Here is a tiny trained network, its code and every weight. The questions are about switching its units off for an input and a target symbol, where a switched-off unit gives its printed mean instead of its output.

import numpy as np


def w(rows, s, z=0):
    codes = np.array(rows[::2]) - 128.0
    scale = np.full(codes.shape[1], s)
    scale[-1] = z or s
    return codes * scale


def norm(h):
    return h / np.sqrt((h * h).mean(-1, keepdims=True) + 1e-5)


def f(y):
    return np.maximum(y, 0)


def softmax(a):
    e = np.exp(a - a.max(-1, keepdims=True))
    return e / e.sum(-1, keepdims=True)


def log_softmax(a):
    a = a - a.max(-1, keepdims=True)
    return a - np.log(np.exp(a).sum(-1, keepdims=True))


def net(x, mask):
    ids = ['Λβεζητψ'.index(c) for c in x.split()]
    T = len(ids)
    res = E[ids] + P[:T]
    u = 0
    for l in range(2):
        r = norm(res)
        for j in range(3):
            rows = slice(2 * j, 2 * j + 2)
            q, k, v = (r @ M[l][rows].T for M in (Q, K, V))
            z = softmax(np.where(np.tri(T) > 0, q @ k.T / 2**0.5, -1e9)) @ v
            o = O[l][rows]
            res = res + np.where(mask[u + j], z, o[:, -1]) @ o[:, :-1]
        u += 3
        y = f(norm(res) @ A[l][:, :-1].T + A[l][:, -1])
        res = res + np.where(mask[u : u + 16], y, B[l][:, -1]) @ B[l][:, :-1]
        u += 16
    return log_softmax(norm(res)[-1] @ U[:, :-1].T + U[:, -1])


Q, K, V, O, A, B = {}, {}, {}, {}, {}, {}
E = w([
[203,187,104,32,135,173,156,94,156,193],'Λ',
[69,132,34,87,182,118,208,131,134,64],'β',
[83,99,158,75,157,56,108,119,95,204],'ε',
[112,112,153,128,56,107,159,54,206,103],'ζ',
[168,171,182,218,254,123,147,89,179,145],'η',
[122,225,57,154,81,136,116,122,35,141],'τ',
[148,76,117,155,89,141,127,250,90,87],'ψ',
],0.00065)
P = w([
[68,128,229,11,100,254,48,115,44,4],'0',
[70,146,155,126,117,224,128,119,110,111],'1',
[102,160,132,138,123,177,153,122,119,141],'2',
[129,153,104,143,130,123,155,131,122,158],'3',
[158,142,90,156,132,78,155,129,128,161],'4',
[185,131,67,162,131,49,158,128,133,165],'5',
[202,124,49,167,130,22,159,144,140,169],'6',
],0.00048)
Q[0] = w([
[185,129,105,162,152,68,179,100,150,194],'L0H0',
[154,127,119,139,142,75,179,74,155,198],'L0H0',
[177,104,142,147,93,235,83,140,184,5],'L0H1',
[14,55,234,129,128,177,9,151,89,149],'L0H1',
[138,172,85,71,196,148,132,173,83,173],'L0H2',
[116,142,176,139,44,156,133,62,183,96],'L0H2',
],0.0027)
K[0] = w([
[158,174,139,142,190,106,121,37,157,120],'L0H0',
[131,173,141,131,183,139,122,43,156,100],'L0H0',
[2,138,207,80,156,173,105,112,114,154],'L0H1',
[121,187,106,98,96,216,166,99,154,76],'L0H1',
[43,84,208,161,73,169,123,96,153,64],'L0H2',
[135,100,56,134,168,66,133,198,91,174],'L0H2',
],0.0032)
V[0] = w([
[158,118,225,187,188,152,97,96,117,139],'L0H0',
[92,172,12,67,95,94,165,128,105,177],'L0H0',
[133,195,93,137,196,146,128,6,182,125],'L0H1',
[205,185,69,203,135,153,194,176,130,58],'L0H1',
[137,157,131,85,45,160,94,120,97,124],'L0H2',
[77,72,181,134,17,130,152,69,180,86],'L0H2',
],0.0014)
O[0] = w([
[110,178,42,87,124,95,98,174,177,94,128],'L0H0',
[124,87,247,153,112,188,132,93,74,93,137],'L0H0',
[165,184,134,61,87,75,178,184,84,58,111],'L0H1',
[179,189,51,120,134,198,137,79,149,48,120],'L0H1',
[99,97,181,109,136,211,161,100,149,92,255],'L0H2',
[142,74,189,176,53,126,110,67,173,78,186],'L0H2',
],0.0014,0.00075)
A[0] = w([
[212,159,140,113,104,155,147,84,77,166,9],'L0N0',
[117,144,190,215,196,159,186,128,154,167,165],'L0N1',
[114,76,144,113,199,229,91,110,63,125,137],'L0N2',
[107,113,66,126,132,181,1,176,202,132,66],'L0N3',
[76,112,158,112,141,157,59,91,154,92,24],'L0N4',
[123,171,44,138,150,87,169,114,59,64,113],'L0N5',
[80,177,110,55,158,117,61,154,197,98,58],'L0N6',
[106,109,155,105,130,48,46,145,77,192,28],'L0N7',
[127,131,133,129,127,125,120,129,129,132,94],'L0N8',
[112,145,155,161,34,104,148,88,218,108,2],'L0N9',
[129,159,221,124,166,88,122,156,120,89,61],'L0N10',
[113,161,93,147,135,173,63,102,152,139,7],'L0N11',
[130,145,216,78,90,106,116,202,67,26,43],'L0N12',
[99,139,86,64,53,95,141,164,106,140,53],'L0N13',
[116,183,89,134,143,46,124,210,168,151,63],'L0N14',
[218,194,93,62,133,116,137,177,162,168,24],'L0N15',
],0.0012,0.0008)
B[0] = w([
[42,54,206,130,147,66,133,136,155,170,176],'L0N0',
[119,118,58,26,86,70,61,112,120,113,249],'L0N1',
[176,131,50,71,146,3,116,171,105,99,255],'L0N2',
[177,55,137,62,73,89,179,110,45,93,160],'L0N3',
[183,116,107,179,116,18,145,157,123,131,160],'L0N4',
[162,96,199,116,69,84,83,141,190,203,250],'L0N5',
[119,154,185,100,148,155,81,32,130,225,163],'L0N6',
[165,171,80,153,111,198,219,118,182,35,178],'L0N7',
[125,131,128,119,128,130,123,130,123,119,128],'L0N8',
[148,122,66,58,238,130,130,161,27,182,192],'L0N9',
[176,140,85,74,145,119,113,40,168,161,148],'L0N10',
[152,72,112,152,129,109,59,134,157,194,134],'L0N11',
[103,113,7,189,101,244,140,235,219,202,186],'L0N12',
[195,166,95,116,145,120,146,141,210,61,161],'L0N13',
[225,161,88,143,112,143,162,86,169,2,202],'L0N14',
[88,80,82,222,114,45,131,150,127,24,198],'L0N15',
],0.0011,0.00074)
Q[1] = w([
[214,151,78,82,166,18,237,78,206,140],'L1H0',
[182,38,105,178,103,90,147,202,117,88],'L1H0',
[168,110,174,36,243,78,217,95,246,94],'L1H1',
[15,4,37,112,138,177,180,193,98,18],'L1H1',
[203,98,23,197,114,69,152,158,142,108],'L1H2',
[198,104,27,188,117,66,156,142,146,114],'L1H2',
],0.0039)
K[1] = w([
[172,134,126,215,101,101,147,155,100,141],'L1H0',
[176,152,30,194,174,93,102,97,188,176],'L1H0',
[136,130,122,88,223,98,186,83,232,127],'L1H1',
[98,2,77,120,125,134,195,203,127,45],'L1H1',
[145,191,92,155,215,119,57,84,209,109],'L1H2',
[151,189,109,153,208,110,62,92,201,109],'L1H2',
],0.0051)
V[1] = w([
[127,143,130,162,9,151,96,204,18,149],'L1H0',
[173,96,220,113,137,113,135,252,145,82],'L1H0',
[88,184,81,71,158,201,119,158,94,104],'L1H1',
[118,146,143,119,67,193,144,84,186,56],'L1H1',
[228,83,150,125,92,152,157,99,117,194],'L1H2',
[35,85,134,100,46,194,162,146,107,172],'L1H2',
],0.0013)
O[1] = w([
[100,168,87,224,3,132,96,242,107,133,184],'L1H0',
[169,30,28,163,117,222,128,97,182,181,167],'L1H0',
[172,89,202,180,116,56,103,74,180,159,245],'L1H1',
[113,115,118,149,184,66,98,183,75,217,241],'L1H1',
[131,205,116,43,114,109,69,128,215,126,4],'L1H2',
[229,141,49,126,130,68,94,118,140,62,45],'L1H2',
],0.0012,0.00041)
A[1] = w([
[77,132,154,158,107,163,142,184,169,180,139],'L1N0',
[98,200,98,126,120,141,113,118,126,92,188],'L1N1',
[66,99,145,185,126,227,132,125,158,204,56],'L1N2',
[158,157,90,138,173,81,73,92,154,104,165],'L1N3',
[150,115,169,150,83,114,101,67,194,75,75],'L1N4',
[148,126,172,118,121,89,112,184,97,66,71],'L1N5',
[124,86,218,151,169,195,126,142,73,106,47],'L1N6',
[124,158,97,104,118,249,110,74,83,88,81],'L1N7',
[113,109,181,114,159,90,43,143,110,185,28],'L1N8',
[29,142,81,87,117,157,147,155,159,59,59],'L1N9',
[141,147,90,75,127,159,119,94,84,74,160],'L1N10',
[67,159,170,58,160,186,132,85,135,133,2],'L1N11',
[143,136,112,123,84,150,66,169,108,133,159],'L1N12',
[59,187,177,87,115,109,170,154,111,98,126],'L1N13',
[165,141,119,80,136,140,92,141,130,114,79],'L1N14',
[113,149,215,178,106,101,84,124,117,198,82],'L1N15',
],0.002,0.00098)
B[1] = w([
[142,102,90,164,121,169,49,129,113,93,194],'L1N0',
[83,89,133,122,140,98,170,134,98,114,198],'L1N1',
[200,164,125,97,208,68,160,46,30,20,177],'L1N2',
[137,91,144,116,73,172,109,162,95,136,245],'L1N3',
[112,168,200,175,79,152,158,102,221,51,169],'L1N4',
[102,168,139,98,146,116,137,58,134,150,187],'L1N5',
[163,161,50,131,172,87,110,48,94,79,154],'L1N6',
[52,206,170,130,121,59,151,190,117,125,156],'L1N7',
[86,64,184,115,180,5,141,107,160,219,152],'L1N8',
[212,142,149,140,176,118,77,55,68,103,161],'L1N9',
[146,193,113,174,161,148,115,134,124,122,207],'L1N10',
[230,235,114,36,96,183,126,153,134,174,170],'L1N11',
[90,143,162,108,147,142,130,121,152,167,254],'L1N12',
[117,90,115,154,106,181,75,175,149,148,206],'L1N13',
[160,141,138,100,123,165,149,132,147,144,154],'L1N14',
[184,57,89,90,178,153,123,129,189,102,179],'L1N15',
],0.0023,0.00089)
U = w([
[194,220,132,20,152,208,148,153,170,186,176],'Λ',
[201,126,69,153,209,115,120,36,37,40,134],'β',
[80,22,178,83,151,7,115,89,139,220,134],'ε',
[109,131,216,171,46,143,145,36,231,37,113],'ζ',
[64,127,135,143,202,131,208,172,171,124,5],'η',
[26,252,155,179,77,79,123,166,40,151,147],'τ',
[145,37,74,201,79,221,52,228,134,134,146],'ψ',
],0.0044,0.0019)

Each question gives the input, a string of symbols that net reads in full, and the target symbol t.
The units are the heads (2 rows each of Q, K, V and O) and the neurons (one row each of A and B). Each row of codes is followed by its name. A weight is (code - 128) times the scale printed after its matrix; where a second scale follows, it is the last column's (O, A, B and U).
mask holds one flag per unit, layer by layer, with each layer's heads first. A switched-off unit (its flag False) gives its mean, the last column of its rows in O or B, instead of its output. The means were averaged over made-up inputs and are rounded, as every weight is.
A unit's drop is (log p(t) with every unit on - log p(t) with that unit switched off) / (log p(t) with every unit on - log p(t) with every unit switched off).
The circuit of an input: a set's keep is (log p(t) with only the set's units on - log p(t) with every unit switched off) / (log p(t) with every unit on - log p(t) with every unit switched off). Starting from the 12 units with the biggest drops (on a tie, the unit counted first), units are removed one at a time, each time the one whose removal leaves the highest keep (on an exact tie, the one counted first), for as long as the keep stays at least 0.8.
circuit, biggest first: the units of the circuit, biggest drop first
k most important neurons: the k neurons with the biggest drops, biggest first
which heads matter: for each layer, one digit per head in row order, 1 if its drop is at least 0.15 and else 0, layers parted by /
input ψ ψ η ζ η, target ζ: 2 most important neurons	(L0N14, L0N9)
input τ ε Λ ε Λ τ, target ε: most important neuron	(L0N0)
input Λ ζ ψ β Λ η, target Λ: which heads matter	000 / 011
input β ε ζ η ε β, target Λ: which heads matter	000 / 111
input η ζ ζ τ η, target ζ: circuit, biggest first	(L0H2, L1N4)
input τ ε Λ τ, target ε: which heads matter	100 / 111
input ζ η ζ, target Λ: 2 most important neurons	(L0N9, L1N11)
input Λ β ζ τ ε η, target ψ: which heads matter	110 / 111
input β ψ ζ ζ β ψ ψ, target ζ: which heads matter	111 / 001
input ε η τ, target ψ: 2 most important neurons	(L0N5, L1N15)
input ε ψ ψ τ ψ, target τ: which heads matter	010 / 100
input ζ η β τ ε ζ ψ, target β: which heads matter	100 / 001
input Λ ζ ε η β, target Λ: which heads matter	000 / 101
input Λ ε η ε ζ Λ, target ε: circuit, biggest first	(L0N15, L0H1, L0N0)
input Λ η Λ ε, target Λ: 2 most important neurons	(L0N7, L1N11)
input ψ ε ζ η Λ ψ, target β: which heads matter	000 / 001
input ζ ε Λ η, target Λ: most important neuron	(L1N11)
input ψ Λ ζ η τ β ε, target ψ: 2 most important neurons	(L0N7, L1N13)
input τ η τ Λ, target ψ: 2 most important neurons	(L0N15, L1N13)
input ψ ε η ψ τ, target β: 2 most important neurons	(L1N2, L0N5)
input Λ ε τ ε, target τ: which heads matter	010 / 111
input ε ε β, target β: which heads matter	010 / 011
input τ ψ τ ε τ ε, target τ: which heads matter	001 / 111
input ε β ε, target β: 2 most important neurons	(L0N7, L1N10)
input ζ ψ Λ ζ, target ψ: 2 most important neurons	(L0N9, L1N3)
input ψ τ ψ, target τ: 4 most important neurons	(L1N5, L0N3, L1N12, L0N2)
input ε Λ ζ τ η ε ε, target Λ: which heads matter	101 / 111
input η τ ε, target ψ: 2 most important neurons	(L1N13, L0N7)
